Here is a tiny trained network, its code and every weight. The questions are about switching its units off for an input and a class, where a switched-off unit gives its printed mean instead of its output.

import numpy as np


def w(rows, s, z=0):
    codes = np.array(rows[::2]) - 128.0
    scale = np.full(codes.shape[1], s)
    scale[-1] = z or s
    return codes * scale


def norm(h):
    return h / np.sqrt((h * h).mean(-1, keepdims=True) + 1e-5)


def f(y):
    return np.maximum(y, 0)


def log_softmax(a):
    a = a - a.max(-1, keepdims=True)
    return a - np.log(np.exp(a).sum(-1, keepdims=True))


def net(x, mask):
    res = np.array(x, float).reshape(1, 7) / 4 @ E
    u = 0
    for l in range(4):
        y = f(norm(res) @ A[l][:, :-1].T + A[l][:, -1])
        res = res + np.where(mask[u : u + 8], y, B[l][:, -1]) @ B[l][:, :-1]
        u += 8
    return log_softmax(norm(res)[-1] @ U[:, :-1].T + U[:, -1])


A, B = {}, {}
E = w([
[118,149,90,126,162,133,112,189,130,121,172],'x0',
[76,141,124,134,105,72,180,186,175,106,81],'x1',
[134,205,188,201,111,109,155,117,128,175,219],'x2',
[96,139,134,113,98,174,133,119,174,120,158],'x3',
[67,54,170,146,192,102,183,168,117,60,128],'x4',
[171,67,152,181,120,133,101,154,120,150,136],'x5',
[139,134,94,109,250,197,71,131,94,143,117],'x6',
],0.012)
A[0] = w([
[58,55,236,151,147,78,133,192,62,17,48,100],'L0N1',
[138,122,49,136,163,124,140,254,140,175,57,121],'L0N2',
[206,141,189,166,126,141,121,73,84,111,59,3],'L0N3',
[195,38,56,90,111,202,49,25,84,157,96,167],'L0N4',
[154,105,49,68,112,145,108,202,157,139,120,24],'L0N5',
[93,55,125,175,126,90,132,219,138,87,69,48],'L0N6',
[99,105,217,157,92,41,230,80,188,218,134,141],'L0N7',
[191,115,179,210,143,183,103,95,178,148,194,83],'L0N8',
],0.007,0.005)
B[0] = w([
[112,69,108,186,147,79,190,247,152,171,190,235],'L0N1',
[73,93,32,171,118,49,143,171,187,189,139,176],'L0N2',
[164,88,140,108,144,93,106,14,13,133,161,146],'L0N3',
[171,110,135,18,153,219,88,52,148,133,191,254],'L0N4',
[10,198,103,124,90,55,100,76,122,143,139,148],'L0N5',
[143,62,81,184,214,83,124,170,116,146,200,186],'L0N6',
[63,159,52,105,98,149,254,131,181,128,137,224],'L0N7',
[171,106,89,172,143,60,110,116,123,216,127,181],'L0N8',
],0.0093,0.0088)
A[1] = w([
[137,195,33,114,74,132,101,157,144,152,213,62],'L1N1',
[32,215,215,188,176,120,187,193,97,45,80,136],'L1N2',
[66,107,172,35,103,145,150,58,173,125,87,69],'L1N3',
[125,12,173,109,123,179,231,50,157,74,96,68],'L1N4',
[102,88,84,112,108,102,132,191,63,57,36,3],'L1N5',
[41,177,97,37,143,114,149,102,195,86,15,148],'L1N6',
[85,184,135,80,255,146,130,170,81,77,193,142],'L1N7',
[208,237,215,193,84,194,122,132,62,117,168,112],'L1N8',
],0.0068,0.0062)
B[1] = w([
[115,102,180,142,89,110,49,157,233,225,102,223],'L1N1',
[95,42,43,63,93,150,174,113,174,160,191,220],'L1N2',
[70,110,103,133,74,123,188,97,211,141,119,183],'L1N3',
[74,87,35,170,115,110,150,209,58,245,208,191],'L1N4',
[81,96,73,243,87,58,137,117,251,202,196,140],'L1N5',
[70,148,129,170,95,124,163,29,94,113,36,237],'L1N6',
[140,29,69,148,67,230,98,115,187,139,168,255],'L1N7',
[185,141,173,190,36,2,139,158,103,230,148,185],'L1N8',
],0.008,0.0044)
A[2] = w([
[77,130,69,143,210,88,65,149,104,121,68,229],'L2N1',
[99,203,153,184,137,85,40,98,133,215,115,216],'L2N2',
[122,77,79,164,87,143,113,156,147,144,183,101],'L2N3',
[83,96,129,119,185,59,166,162,145,77,84,109],'L2N4',
[53,129,60,90,147,116,46,176,125,143,83,66],'L2N5',
[91,157,176,79,167,203,166,213,110,92,99,2],'L2N6',
[97,210,167,198,136,67,128,212,190,196,141,225],'L2N7',
[109,143,128,115,179,66,127,157,166,41,2,20],'L2N8',
],0.0098,0.0034)
B[2] = w([
[110,77,146,218,53,98,187,135,102,42,127,179],'L2N1',
[159,115,158,200,96,60,157,103,136,166,118,201],'L2N2',
[174,100,149,112,112,152,116,169,129,86,205,249],'L2N3',
[106,125,149,189,67,81,107,211,54,97,171,196],'L2N4',
[72,90,138,132,42,61,251,151,192,117,98,170],'L2N5',
[64,67,91,115,133,144,121,108,51,133,142,128],'L2N6',
[106,73,98,238,65,134,156,188,93,99,168,255],'L2N7',
[119,105,140,186,135,120,153,174,45,165,129,137],'L2N8',
],0.012,0.0096)
A[3] = w([
[118,114,97,137,153,186,115,129,137,99,143,42],'L3N1',
[106,254,129,210,168,213,74,165,166,172,130,192],'L3N2',
[68,213,135,98,179,115,215,168,116,85,189,90],'L3N3',
[96,140,93,87,102,117,199,95,209,88,98,107],'L3N4',
[80,186,185,204,191,54,74,139,97,47,64,201],'L3N5',
[140,142,150,146,200,78,104,177,121,61,62,25],'L3N6',
[219,95,159,73,152,130,101,65,95,87,92,74],'L3N7',
[154,148,193,144,206,73,169,163,95,70,36,2],'L3N8',
],0.011,0.0073)
B[3] = w([
[167,116,114,78,163,116,149,118,163,128,140,155],'L3N1',
[157,32,80,146,85,115,146,173,158,125,207,173],'L3N2',
[104,81,83,108,98,192,71,80,162,93,97,207],'L3N3',
[41,191,98,74,76,160,102,84,101,98,120,255],'L3N4',
[82,5,82,221,85,107,192,188,132,168,187,155],'L3N5',
[197,80,112,238,95,42,195,145,132,196,186,128],'L3N6',
[124,145,109,165,205,98,79,166,82,175,112,222],'L3N7',
[41,62,15,217,109,58,188,130,210,171,209,128],'L3N8',
],0.012,0.0048)
U = w([
[179,38,100,53,217,216,71,123,160,133,200,69],'0',
[27,203,82,34,52,114,162,36,203,50,26,101],'1',
[245,185,238,99,236,66,51,2,25,182,53,67],'2',
[83,93,145,252,76,21,200,228,96,78,171,233],'3',
[214,200,189,95,111,77,127,106,205,130,93,1],'4',
],0.0092,0.0056)

Each question gives the input, the list of numbers given to net, and the class t.
The units are the neurons (one row each of A and B). Each row of codes is followed by its name. A weight is (code - 128) times the scale printed after its matrix; where a second scale follows, it is the last column's (A, B and U).
mask holds one flag per neuron, layer by layer. A switched-off neuron (its flag False) gives its mean, the last column of its row in B, instead of its output. The means were averaged over made-up inputs and are rounded, as every weight is.
A unit's drop is (log p(t) with every unit on - log p(t) with that unit switched off) / (log p(t) with every unit on - log p(t) with every unit switched off).
The circuit of an input: a set's keep is (log p(t) with only the set's units on - log p(t) with every unit switched off) / (log p(t) with every unit on - log p(t) with every unit switched off). Starting from the 12 units with the biggest drops (on a tie, the unit counted first), units are removed one at a time, each time the one whose removal leaves the highest keep (on an exact tie, the one counted first), for as long as the keep stays at least 0.8.
circuit, biggest first: the units of the circuit, biggest drop first
unit that matters most: the unit with the biggest drop
k most important neurons: the k neurons with the biggest drops, biggest first
k most important neurons of layer l: the k neurons of layer l with the biggest drops, biggest first
drop when u is switched off: that unit's drop, to one decimal
input [-6,-7,-7,-7,1,-4,0], class 0: circuit, biggest first => [L0N4]
input [-6,2,-8,1,-2,8,-3], class 0: circuit, biggest first => [L0N4; L2N7]
input [-1,-5,0,2,1,-1,-7], class 1: circuit, biggest first => [L0N7; L0N1; L3N4; L2N4]
input [0,-6,-3,0,-5,-5,-5], class 1: 4 most important neurons => [L1N3; L0N1; L0N6; L2N3]
input [-8,-6,1,2,0,2,-7], class 1: 2 most important neurons of layer 0 => [L0N7; L0N1]
input [1,-7,4,-1,1,-3,3], class 0: 2 most important neurons => [L1N7; L3N2]
input [-4,-4,-7,3,2,-5,7], class 1: 2 most important neurons of layer 0 => [L0N6; L0N1]
input [8,1,7,3,6,-1,4], class 0: 2 most important neurons of layer 1 => [L1N7; L1N2]
input [-3,-2,-4,8,0,-3,6], class 1: 2 most important neurons of layer 1 => [L1N3; L1N6]
input [6,-4,3,-8,4,-4,-2], class 0: 2 most important neurons of layer 0 => [L0N2; L0N8]
input [-6,6,0,4,-4,7,-4], class 1: 2 most important neurons => [L0N7; L0N1]
input [4,-1,-2,-7,0,4,8], class 0: 3 most important neurons => [L0N4; L1N7; L2N7]
input [8,-8,-1,-1,-7,-4,-4], class 4: 2 most important neurons of layer 1 => [L1N1; L1N8]
input [-5,2,8,1,0,-8,-5], class 1: unit that matters most => L0N7
input [-6,-5,-6,-3,-6,-3,7], class 2: 2 most important neurons of layer 2 => [L2N7; L2N3]
input [-3,-7,3,7,5,-7,5], class 0: drop when L0N7 is switched off => 0.0
input [-7,0,-2,4,0,5,0], class 0: drop when L0N4 is switched off => 0.1
input [5,0,2,5,4,-6,4], class 1: drop when L1N6 is switched off => 0.2
input [3,-7,1,1,-3,8,-5], class 2: drop when L0N4 is switched off => 0.2
input [4,-7,-3,0,-1,2,-5], class 0: unit that matters most => L0N4
